m =
[[248 248  49  10]
 [ 24  24 203 154]]
Rows and columns are counted from 1.
(1, 1) = 248
(2, 3) = 203
(2, 4) = 154

W =
+0.07  -0.05  +0.56  -0.37  +0.60  +0.76  +1.27
-0.02  -0.45  -0.26  -1.14  -0.06  -1.00  +0.12
+0.68  -1.11  -0.14  +0.59  +1.48  +0.43  -0.34
+1.83  +1.14  +0.02  +0.47  +4.66  -0.16  -2.41
+0.42  +0.67  -0.51  +0.52  -0.37  +0.22  -0.08
+0.02  +1.32  -0.82  -0.64  -1.12  +0.55  +0.06
Rows and columns are counted from 1.
(1, 1)	+0.07
(5, 6)	+0.22
(6, 7)	+0.06
(1, 7)	+1.27
(5, 3)	-0.51
(5, 1)	+0.42
(2, 3)	-0.26
(1, 4)	-0.37
(3, 2)	-1.11
(6, 3)	-0.82
(3, 6)	+0.43
(6, 1)	+0.02
(1, 3)	+0.56
(3, 7)	-0.34
(3, 5)	+1.48
(5, 4)	+0.52
(6, 5)	-1.12
(3, 4)	+0.59
(5, 5)	-0.37
(4, 5)	+4.66
(4, 3)	+0.02
(5, 7)	-0.08
(4, 7)	-2.41
(1, 2)	-0.05
(2, 1)	-0.02

x = [[+0.13, +0.02, +0.06, +0.19, -0.15], [+1.80, +0.43, +1.27, -0.35, -1.95], [+0.60, +0.20, -0.15, -0.46, -0.24], [-1.98, -0.65, -0.09, +1.54, +0.89], [-5.29, -1.73, -0.28, +2.71, +3.02], [+0.42, +0.10, +0.27, +0.04, -0.35], [+1.39, +0.52, -0.07, -1.34, -0.53], [+0.48, +0.16, -0.08, -0.26, -0.20], [+0.42, +0.12, +0.24, +0.05, -0.35], [+0.76, +0.28, -0.24, -0.81, -0.24], [+1.61, +0.48, +0.15, -0.68, -0.95], [-0.49, -0.12, -0.43, +0.14, +0.59]]
Indices start at 1.
row 1 col 1 = +0.13
row 7 col 4 = -1.34
row 7 col 2 = +0.52
row 8 col 2 = +0.16
row 2 col 1 = +1.80
row 12 col 1 = -0.49
row 12 col 3 = -0.43
row 5 col 1 = -5.29
row 11 col 4 = -0.68
row 3 col 3 = -0.15
row 12 col 4 = +0.14
row 11 col 5 = -0.95
row 8 col 1 = +0.48
row 5 col 2 = -1.73
row 4 col 4 = +1.54
row 3 col 5 = -0.24
row 12 col 5 = +0.59
row 7 col 1 = +1.39
row 10 col 1 = +0.76
row 11 col 2 = +0.48
row 10 col 2 = +0.28
row 5 col 5 = +3.02
row 9 col 3 = +0.24
row 10 col 3 = -0.24
row 4 col 2 = -0.65
row 5 col 4 = +2.71
row 7 col 3 = -0.07
row 3 col 2 = +0.20
row 2 col 2 = +0.43
row 8 col 5 = -0.20
row 9 col 2 = +0.12

data =
-0.23  +4.18  -1.48  -3.44
-2.34  +3.16  -2.13  -3.61
-0.62  +0.16  -0.47  -3.75
+0.61  +0.61  +2.93  -0.16
-1.51  -5.52  +0.50  +3.18
Rows and columns are counted from 1.
(1, 1)	-0.23
(3, 3)	-0.47
(3, 2)	+0.16
(2, 2)	+3.16
(2, 3)	-2.13
(5, 3)	+0.50
(5, 1)	-1.51
(1, 4)	-3.44
(5, 2)	-5.52
(2, 4)	-3.61
(5, 4)	+3.18
(4, 4)	-0.16

A =
-0.43  -2.81  -0.87  +0.25  -4.74  +0.77  -4.23  -1.95  -0.24  -3.22
+2.77  -2.35  -0.83  +1.70  -1.17  -1.03  -4.96  -3.32  +0.46  -2.71
+0.57  +0.10  -0.76  +0.57  +0.89  -2.16  +0.70  -0.19  -2.37  -2.70
-0.84  -2.42  -0.11  -2.24  +0.30  -4.17  -1.14  -1.65  +0.51  -0.96
+2.93  +1.04  -0.31  +2.50  +0.98  +2.32  -2.19  -0.76  +1.58  +0.85
-2.84  +2.53  -0.48  +0.17  -1.60  +2.55  +1.51  +3.18  -3.57  -0.88
+0.85  -3.74  +2.82  -1.44  -1.55  -1.28  -3.24  -2.87  +0.39  +0.93
Indices start at 1.
row 1 col 1: -0.43
row 6 col 4: +0.17
row 4 col 6: -4.17
row 5 col 1: +2.93
row 3 col 1: +0.57
row 3 col 9: -2.37
row 3 col 7: +0.70
row 2 col 1: +2.77
row 6 col 2: +2.53
row 4 col 1: -0.84
row 4 col 8: -1.65
row 6 col 10: -0.88
row 5 col 4: +2.50
row 2 col 8: -3.32
row 1 col 4: +0.25
row 3 col 3: -0.76
row 6 col 7: +1.51
row 7 col 9: +0.39
row 6 col 8: +3.18
row 7 col 6: -1.28
row 2 col 9: +0.46
row 5 col 5: +0.98
row 2 col 10: -2.71
row 1 col 10: -3.22
row 5 col 3: -0.31
row 2 col 7: -4.96
row 1 col 3: -0.87
row 6 col 3: -0.48
row 2 col 2: -2.35
row 3 col 4: +0.57
row 7 col 10: +0.93
row 4 col 3: -0.11

grid =
[[ 19  13 -12  25 -21   3  -2   7   2]
 [ -4  16 -23  20 -15 -14   8 -12   5]
 [ 18   6  37  -9  24  13  -2  11  11]
 [ 13   9  -1   5   1   1  23   1  13]
 [  5  -5 -37  36 -30   6  15   7  -8]
 [  1 -21 -15  30 -24   8  25   1 -10]
 [ -8   1 -29  31 -29 -12   6  -5 -11]]
Indices start at 1.
row 1 col 1	19
row 3 col 5	24
row 1 col 5	-21
row 2 col 6	-14
row 7 col 8	-5
row 3 col 9	11
row 2 col 8	-12
row 6 col 4	30
row 7 col 3	-29
row 2 col 4	20
row 5 col 9	-8
row 2 col 7	8
row 5 col 6	6
row 1 col 6	3
row 4 col 6	1
row 6 col 9	-10
row 4 col 1	13
row 5 col 2	-5
row 4 col 4	5
row 3 col 3	37
row 1 col 8	7
row 5 col 5	-30
row 2 col 5	-15
row 6 col 6	8
row 5 col 8	7
